Each row has a hidden stage along a path, written after it and counted from one end. A new block has a new path.
[ 132 -110 -512  -99   31  -18 -348   30  285   -5 -505   84  235   93
 -230  -95  181   46  650  209 -163  245 -113  278   71  105  667  107
  -47   75  134 -327 -164  323 -661  118 -179 -249 -654  227 -228  225
  337 -224  -74  269 -220  117  195  504  -97]
5
[ 119  -33   77  186 -100  -58  -16  123  124   27  -91  130   30  -17
 -165    0  120  -21 -246  -12  -89   13   28  -74   20  295  104  121
  156 -166  -46   50  -13   14  136 -144  166  -90 -163  -80  -69 -183
  -60 -165 -101   60  134   44 -152   68   79]
30
[  96  146 -266  -14  -62  114   44  263  177 -116  -66  192 -107   36
 -202   88  -51 -261   95  103 -205    7  142   24   85  -82   88    9
   -7  177  -65   -3 -116  -23  -75  -33   83  -41  -36   73 -270  416
  -27  -83  -30   63  150   73   91  -78  106]
5
[ -37  129   58   16 -141   10  -42   41  334  -22 -344  101   76    4
   70  -62   50  -62   11  -38 -109   10   -8  -75   62  269   86   83
   14  103 -104   36   64   45  157  -91   49   40   28  118  -65   -9
   26   35  -21  -35  -87 -207 -128  147  231]
0
[-100  106  127   21 -199   42 -207  176   67 -154   25  188  -76 -107
   -8   29  -47  -49  -48  -41 -100 -152   95  -49  202   -8  144   34
   -2  -63  -50   65  325   19  294 -375   39  -59  144   75   28   26
 -156 -160   -8  -47   61 -124  -94 -203  121]
11
[ -94  114  106   60 -199  -94   83  110  257  -21  -57  190    6   52
  -76   63 -102  -46  -68  -38 -113 -106   92 -169   51   82  -19   12
   41   65 -192   36  -52  -62  202 -250  235  -47  -59  -10 -241   99
   11   38  -54  -10  256   25 -124  -98  203]
25
[   8   -1  184   21   20   12   62  -34  148   31 -118  -12  -73   56
   66 -167  104  -48 -174  -36  -40  -89  -58 -216  -25  291   -8  161
   54 -115 -152   19  105  150  218 -122  129   53   82  -18   65  -79
  -52 -117 -161   34 -130  -80 -192  -30   35]
22
[ -16 -324   70  116   50  -57 -163   83 -210 -123  112   10   86  164
  -39 -139 -175  238 -150 -120  -83 -161   98   80  -44 -129  -74   -3
   50 -424  -46  -10   73  218    0 -194  -62  140  -84 -232  172 -195
   56 -183   -4   10  101   94 -232   55 -202]
27
[  61  -74 -156  -64 -174 -194  102  113  -58   77  131  -95 -117  -56
  -88 -176   84   42 -211   45 -120 -111  152  103  -65  178  -16  -41
 -169  -18 -165  101    9  183  323 -379 -246 -127  261 -193  -50   48
  -13 -168  -88 -196   34   92 -107 -137   86]
7
[ -87  -78   56  -35  -17    1 -191   -2  128   41 -148  -21  -46   99
 -203 -115  145  -64 -199  -81   33 -166  124 -195   14   97   57  133
   76  -12  -66   26   48   86   79 -152  139  -32 -164  -97   -1  -20
   29 -211  -35  113   21   77 -147  -40   60]
0
[ -47  -94  -10  127  -42   45 -109   22  141   10  -64   47   10   86
 -126   18  148 -208  -16   64  -79  -82   26 -203  -83  166   90   45
    8   -4  -45   33   75  115  151 -127  214  -60 -188  -71 -163 -105
 -181  -70    4  -15   29  -77  -99   41  278]
10
[  14 -255   24    2  304  232 -103    0  -50   43  147  -37  -66  194
 -271  -72    6 -134 -130  101   19 -218   -3 -134 -114 -174  -63  111
  277 -146  -16  109    7  246 -114  -40  107   96 -180 -213  157  -46
  -28 -180 -133  175  -36   89  -29 -215 -117]
2
[-169  -16   25 -141   64   73 -177   66   -7  -14    2   83 -102   39
  -49  -35  -69  -20 -110  -10  -96 -259   66 -112   91 -121   69  178
  167   -6 -143   -1  187  132  149 -253   60  -25   22   56  158  143
  -35 -203  -85  191  -22   24  -43  -98  -44]
32
[ 211 -105 -117  -67 -103   -2   38   22 -170  241  147   59  141  105
  -42  -28  262 -596 -236   14 -270 -399 -110  336 -382   40 -127  154
  374 -455 -531  269   29  184    6 -534  -53  156  312   41 -102  -56
  356 -104 -415 -176 -486  -55  -35 -109  -71]
1
[  95   44 -105   37 -121  -55  -99  105  336   38 -301  102  172    1
   35  -64  232   54   74   48 -115  111  -80   94  138  454  436  149
  101   72   66  -75  -46  108   39  -40  -68  -89 -117    8  -86   -9
  -35 -135  -87  -17 -155 -211  -99  314  127]
0
[   1  536  326   -9 -296   52  219  288  157 -576 -249  151 -132 -479
  129 -116 -431  567  169  462    4  436 -112  328  512  217  127 -584
 -733  -99  188 -188 -255  -29  135  260 -375  116  447  229 -217  170
   61  116  -41 -397  631  -78   56 -241  118]
25
[ -72  105   81  -35 -264    4 -172   65  138 -108 -100  155   51  -34
 -187   22    9  -84   51   54 -221  -60  107  117   62   48  180   77
   66   43 -164  -85  122  -87  122 -356   73 -145  -40  107 -176  108
  -71 -204   20    9   67  -25   73   87  264]
7
[-137    0  159   12  -87  -14 -117 -110  192 -116 -289   21   54   11
   27 -111   26  -70   14 -116  -83   18   36 -179   17  174    3   90
    5   63  -62 -230  200  -46  208 -228  156  -30    3    4  -18 -132
 -117   -8   20   -7   15  -57  -66   12  299]
19
[  76 -134  -39  153 -105  -75  -55  187  148   65   13  155   94   67
    0   18  153 -168 -178 -117  -64 -154   27 -125  -17  239  -32  148
  181 -137  -51  135   28  134  147 -215  115   40 -124 -156 -111 -239
  -56  -37 -150  -76   67  -79 -201  -18  104]
14
[ -45 -188   20    8   10  147 -162  102   69 -141 -118   74   32   14
 -113 -119  -47  -78  -68 -119 -110  -26   30  -23   78  -30  -17  127
  120  -16  -32 -245  109  -46  -90  -96   87   89 -154  -82    7    1
  -48 -102  -48   90  103  109  -20 -137   87]
18
[ -14 -104 -128  -90  192   91  -52   10  126   59 -189 -102 -117   82
   82 -170  193   77  -22   74    7  -93 -104 -114  -28  206  122  331
  134  -31  -41   36  -25  350    6  156  -18   95 -101    2  206  -49
   42 -166 -102  207 -262 -179  -83  222 -104]
32
[  74 -277 -229   51   25  143  173   -8   37  136   24 -204  -24  105
 -106  -89  224 -233 -182   77 -137  -84  -44  137 -305  118  -90  153
  179   55 -244   55 -134  102   92  -42   40  153   79 -229  -72  -58
   13    9  -22  -88 -221 -103  -48   31  248]
3
[-107  -62  153 -167  345  302  -31  -31   40   13  -82   35 -106  150
  -63 -152 -205   70  -94  121  -35 -174 -135  -83   77 -246 -160  144
  225 -114 -161   -6  -13  288 -165   90   60  196  -81  141  213  122
  230 -111 -268  314    7  169   20 -169 -226]
28
[ -30 -312 -279   -9    5   61  119  122   -8  212   93  138  191  266
   88   23   29 -112 -180  -19  -84 -373 -134  194  -41 -102  -72  -44
  201 -268 -422   89 -181  269  -65 -187   17  198   98   38 -200   38
  494  155 -383  -55  -25  135 -260 -149  -65]
30
[ 229  -63 -107  195 -136   15  -68  185  161 -112 -117  147  -19   45
  -90  -19  225 -195    2 -116  -77   18   87  -49  -16  235   79  187
   78 -203  -27   67   98   53   -3 -102  133   -9 -116  -14  -97 -164
  -26 -153  -42   32  -37  -94 -119  106   62]
11
[  84   -6 -297  -75   -4   43 -165   36  334  -68 -508   65   74  -11
 -167 -243  106   28  399  156 -198  302  -86   64   42  242  474   57
 -156  173   61 -240  -59  106 -400  153 -151 -149 -409  151 -144  272
  166  -87  -31  182 -161   24  114  274   78]
5
[ -20 -283   21   87   54   91  -91  106  -10  -15  -26  129  148  105
 -172 -124 -117   -2 -210   41 -159  -98   20  -66  -54   62  -81  -14
   94  -60 -106  -13  -17   70   -9  -61  -31   52 -196 -163  -82  -68
 -100  -21 -122   65  212  134 -100   35  144]
26
[-214 -442 -355  -62 -364 -143  264   98   52  221   28 -227   76  -81
  108  -18 -182  395  -48  -21 -179 -234   21  431 -147    8 -370  110
 -152  187 -576   27 -105  416  348 -297 -267   70   90   36  -55 -252
  259  172  163 -193   73    3 -183  305  342]
23
[  11   52  441   27  -61  -90  -88   22  225 -231  -22 -167 -103  -12
  -44 -127 -100  266  135  -20  280   31   99 -145   13   49  238  -77
  -92   54  146   68    3   38   77 -112   41  126    4 -326   -9   19
  123 -110   65  -29   48 -161 -158 -100 -117]
30
[-105   29  215   40 -151   44 -142   84  -36 -150 -129   66  -84 -163
 -283  -32 -142  -50 -265   73 -221   29  148  -17 -102  -27    6  -21
  -34   24 -199   27  140 -184  200 -220  147   -3  -92   25  -95   42
  -35  -95  150   89  239   79   -6  106  268]
21
[  25   58   86   83  -28   99 -266  261  121 -147  -63  172   79  -34
  -71  158  -55 -211   40  129   32  -69   19  -45   81  -59  233 -134
   23   64  125  146  -22   83  -29  -40   82  146 -127  -45 -300   94
   32    0  -73  -38  163 -112  -58    4   54]
16
[  98 -216 -127  125  -38  -43  -65  120   62  121   -8  -61    3   63
 -163  -79  203  -60 -205  -28  -53  -94   46  -33  -78  232  118  135
   76 -105  -25  103  -35  209   65 -105   38  -13 -186 -226  -11 -117
  -61 -218  -27  -13  -83   -6 -211   57   12]
2
[  54  -93   13   -6 -114   17 -211  160    3 -106  -75  135   19  -52
 -197  -93  -11 -150 -116  -90 -166  -74  124    7    8   28  110  118
  101  -26 -112  -65  179  -69   -1 -292   -4  -45  -80  -45  -63   93
  -41 -206  -70  106   34  106  -19  -27   45]
21
[-139  -99  127   66   18  155  -53  -67   69   44  -78  -53  -76   71
 -309  -27   34  -98 -239  151 -167  -34   62 -109 -186    5   26   46
   99   87 -204   62   34  -33  176  -94  287  -13 -199  -50  -89   11
  -69  -94  117  132   86   38  -43  127  338]
6
[ -49 -109  105    3  103  134   19   61   31  121  115  -31  -68   64
  113  -68  -39  -34 -133   84 -132 -217 -123  -37  -58   34  -40  115
  110 -115 -191  196  161  372  221 -160   22  161   89    8  161  -40
  -35 -104 -127  -19 -214 -160 -174  -37  -25]
10
[ -87 -222  -31  -90  179  150 -271  -22  -79 -103  -33   29  -50  168
 -164 -121   76 -123  -62  -81    1 -209   58 -115   17 -176   37  189
  197 -191  -44 -183  137  104 -133 -139  139   41 -151  -65  105    9
   45 -241 -123  233  -13  161  -13 -149 -107]
19
[ -61  -43  209  -24 -118   74  -36  119   38 -163   -1   62  -51  -41
 -196 -130 -139  -32 -215   22 -201   -5  160   17  -77   -2 -118  -24
   -3   71 -192  -25   77 -174  162 -209   45   84   10 -110 -118   92
  -46  -59   44  -10  266   69   13   -2  274]
12
[ -55 -421   88  -24 -119   46  107   49 -154  -25  171  -38   28 -119
 -323 -187 -189   95 -254  101 -291  -94   69  165 -291   82 -406   90
   23 -106 -414 -111   63   29  148 -291 -101   -4 -135 -162   47 -281
 -150  -69   45  -22  284  194   62   81  336]
19
[ -47 -173  -77  136   61   23 -167  178    9  209    4  198  216  147
    4  128   94 -322 -281   61 -119 -271 -129  -94  -30   73   64  -59
  170 -209  -92  156  -92  279   23 -117  197  141 -240  -38 -272  -86
   95   27 -286  -74   76   49 -257  -17   39]
16
[-170 -273  -30  -25  -61  131  -58   62   62    9   17   15   31    2
   -7  -93  -54   24  -84  -69 -152 -138  -46   83   17  -52  -28  102
  108   -1 -226 -131  172   69  108 -245   36   85  -29  -33   61  -54
   42   10  -25  -10    6   10  -95 -149  191]
14
[  27 -115  -48  122 -222  -16 -135  101   88    3 -113   60  111  -21
 -114   32  166 -104   -1   30 -186  -85  -39  102  -50  272  163  238
  104 -140 -150  -84    2  108   44 -147  111  -59 -246   12 -153 -152
 -157 -242    0    2  -77 -107  -51  276  174]
27
[  84 -175   42   71   69   53  -63  121   -4   24   97   77    0  137
 -124  -63  116 -215 -213  -10  -21 -160   16 -122  -15   91   12  -13
   63 -239  -64    4   12  156    5 -152  154   57  -94 -145 -133  -26
   18 -169 -243  -12   96  162 -172 -185  -44]
13
[ -42 -145   51   14   -6   56  -64   24   79  -15  -73  -47  -71  -39
 -215  -73   19  -15 -133  -22  -25  -17   60  -88   22   50   64   85
   83   65  -61 -163   75   -8   72 -172  145  -83 -125 -109   14  -18
  -36 -151  -25  117  109  168  -46 -155  118]
33
[ -75 -201   65    3  163  185 -142  -42  -50 -103 -111   44  -33   15
 -254 -170  -49  -40  -95  148 -145   18  -22 -130 -123   -2   74   12
   29  -94  -98 -105  131   17  -50  -26   83   -9 -219  -31   58  -14
  -58  -72  -23  201   78  110   14   12  132]
21
[  28  -94  -93  140 -129   -6  -36   82  241   44  -31   99   35  134
  -59   16  244 -101    8   33  -60 -122   34 -151  -79  295  237  142
   97    0 -107  184   55  118  191 -141  140  -73 -113  -84 -140  -87
 -123  -58   -4    4 -107 -257 -188  191  237]
7
[  39   17  -21   52 -126  -62  -44   31  245  -35 -168   69  -37   35
 -171 -142  166  -78   52   11  -86   16   57 -186  -31  299  132  117
  -41  -30  -35   -3   23   46   28 -120   85 -136 -197  -66  -96  -23
  -91 -137  -33   23   -5  -50  -57   -6  163]
6
[  80 -126  185   98   23  115   43  134  145   56  157   26   92    0
  -20  166 -182  252  -63   -6  -29   -9  -63  291  247 -105  247   91
  410   64  -16 -112   76  120  150 -309  103   -8   71  -69  119  -16
   52 -192 -106   90   42   66 -113  -56  -99]
31
[-539   70  396 -395  261   36 -200 -338   79   -3  -51 -321 -256  118
   21 -249 -203  331  198  277   32 -217  -36 -265 -155 -248   77   64
 -129  168 -141   30  141  396  208 -127   52   90 -106   11  283  191
  122 -141  139  178 -155 -162   48   90    4]
10
[ 170 -218  -19  106  -51   94 -100  240  -34 -164   41   74  -13  -11
 -128  -91   37 -179  -98  -48 -178  -18   80   69 -181   80   70  116
   85 -159 -126   56  118  -30  -51 -102   28  172 -102 -154  -46   -1
  -26 -126   26   32  -51  -95  -84  155   26]
16
[ -84   -1  188   31 -192   35  -51  103  251 -101 -151  143   78  -61
  -53  -20  -57   57  -41  -35  -55    0  -16    3  146  128  119   11
   48   35 -118 -133   45  -88   82 -184  140   27  -77   30 -155   -8
   78    5  -65   -8  189    3 -104  -67  199]
19
[ 216   48   80  107 -189   49  -65  120  164 -155 -213   47   59 -191
 -136  -50  154   91  149  203 -121  250 -145  306   48  367  471   98
   18 -161    1 -158  -43   -1 -112    6  -27  -61 -145   73 -119  -49
   26 -251  -41   19 -101 -140   51  290   46]
29
[-142   43  346  -81    1  113  -29    7  143 -123    0  137  -19  -42
  -82  -84 -164  102  -62   61  -43  -32  -49  -71  212    7  123  -70
   52  -38  -88 -223  154  -55  126 -263  137  -32   49   33   17   99
   -1  -84 -169   44  217  128  -42 -328   83]
18
[-206 -203   89    1  -82 -253  -61   74   60  -51  133 -151  130   75
  185 -100 -160  345  130   49  108 -161   19  -64   23  141  189 -261
 -304   28   94  -64  -99  327  227 -179 -173   81   10 -406  -91  -19
  -74   26   30 -319  125 -147 -302  -31   29]
32
[  60  -12 -197  126   98  -27 -140 -120   98    4 -341 -118  -72   28
 -239  -56  280 -223   77   33  -99  156   -6 -139 -113  182   61  220
   38 -162  174 -190  -63  176 -123   54  241 -133 -398  -59   54 -241
 -117 -237   83   81 -101   50   63   58   76]
1
[  40  172  415   -5 -324  -69 -192   71  146 -367   51   42   81   26
  -39   52   42  153  171  -12  215 -133  184  173  238  115  243  -71
  -38 -178   83  -97   35  -12  181 -334    3   10  269 -117 -158  -81
  -65 -327   -1 -210  128 -207  -80   15   26]
1
[ -62   81  300   74  -74  -79 -202  128   18 -185  229   77   -9  -26
  -61  119 -106  -72  169  117  114 -241   36 -210   77   23  164  -97
  -60 -196  166   50   69  205  148 -278  105  -26  -56 -229  -72  -63
 -312 -214  -56 -168  131 -164  -80 -293  -65]
31
[ -41 -105  -34  -78  144  117 -177  -31  144  -49  -76   67   17  185
 -125  -88   68  -64  138   86  -20  -86   25 -115  -15  -43  160   95
  152   52   -3  -31   68  144  -69 -103   44  -36 -150  -43  -30   59
   38  -92 -113  170  -24   -9   44   32   68]
10
[ 223 -166  -78   91   75  115  -26   71   10  -72 -124  -51 -123  -27
 -403 -140  118 -143 -100   46  -91  145   48    3  -93   94   31  171
   88 -110   -3 -178  -80   -8 -230   48  122  -69 -310 -130  -50  -11
  -20 -292  -65  210   84  282   92  -48  -27]
28
[  94  115  197   -9 -202 -138    0  221  -29 -180  -27  203  -20  -77
 -218  -49 -263  -98 -210  -27 -220  -46  283  -10  -70   20 -201 -126
 -107  -74 -236   80   42 -120  146 -343  -14  -17   74    3 -191  137
   51 -102  -49  -14  365  214  -32   42   78]
32
[-116 -177   13  -25    4  168 -100  110  207  -33  -50  171  168  263
   16  -14  -69 -108  -10  -97   20 -259    1  -46  134 -143 -141  -14
  157    7 -137  -56  -71  117 -114  -84  113  211  -79  -20 -233   43
  212   90 -239   -1  191   91 -124 -189  100]
11
[  50 -289 -167  110   65   26 -169  113 -227    0  164    8  -88   30
 -135  -12  132 -174 -201  -76 -128 -194   65  -31  -96  -31   84  182
  148 -334  -66    2  233  189  110 -288  111  -33  -73 -149  169 -149
 -148 -283  -19   72 -110   52 -148  -91  -98]
19
[  34  -43    4  -41 -118  -31  115  126   45  -45   -2  131 -102 -130
 -329 -108 -150   20 -146   62 -199   32  128  -12   11   78  -76  -27
  -69   -2 -238 -121   39  -80   83 -282    6 -211  -66   12  -67  107
    0 -109  -89   89  334  339   39 -200  143]
31
[ 285  -44  -35  160 -126  -32  -59  102   43  -89 -127   14    0  -10
   88  -97  328 -366 -182 -258  -91   -5   70   22 -109  294  -41  271
  212 -215  -31   35  202  -24  177 -268   47  113  240 -140   18 -271
  -67 -146 -115 -117 -267 -191 -116    9   64]
15
[  70  -44  -75   90  -89   16  -91  101  250  -81 -251   37   34   22
 -159 -101  108  -46   41  -41  -70   66   37  -31  -31  179   46  178
   93   -6   42    2 -103   22 -139   49   53   56 -283 -119  -57  -98
   23  -69   40   36    6 -100  -24   85  109]
2
[ 164   51   50   30 -182    0  -41  409  -89 -255   62  105  -38 -211
  -55   -9 -280  -14 -153   42 -160   11  200  242  115  -41 -256 -140
 -191  -15   17   76  -11   95  136 -149 -272  161  198  -72 -144   30
  -96 -126  -18 -216  377   79   20  -28   37]
13
[ -99   26  256  -24 -147  -56 -305   22  191 -155 -160  -15   81  203
 -118  -48  -28  -71   46 -157  143 -205  226 -144   78  -81   58  -63
  -57   59   20  -17  -12   49  -23 -204  137  105  -95 -142 -262  119
  116 -185    0  -27  105   38 -160  -23   24]
4
[ 247  -44 -231   29   31   72 -126  140  228   63 -203  120  119   50
 -138  -13  183  -65  125   69  -98   76  -61  169  150  187  357  194
  235   17   89  -64  -43  219 -206  -46  -80 -127 -189   58  -49   51
   59 -255 -203  150 -164   29   25  158  -88]
3
[ 309   26 -254  133 -122    1  -97   95  385 -253 -484  175  260   41
  172    1  198 -203  423 -164   73  230   -7   91  165  263  165   61
   62   88  215 -225    3   25 -177  -14 -107   20  101   52 -249 -198
  127  154 -168  -88  -81 -175   21  125  153]
18
[  32  -52   -7   -5   11   81  -40  -12  182   -4 -134   98  -22   52
 -353 -110   90  -31  -88   18  -47   35   51  -66  123   73   78   82
  151  -31  -18 -181  -21  -40  -95 -150  136 -192 -202  -37  -33    7
   36 -185 -153  159  186  284   36 -259   93]
3
[-258  -65  306  -97   24  -73 -286 -141   38 -102   82  -97  -61   85
 -278 -116  -28  -66  105  102   34 -119  113 -269 -174 -121  259 -136
  -82   40    7  -85  126  -26   62 -353  208  -80 -255 -292 -129  141
  -11 -135   64   11  103   57    3 -212  137]
12
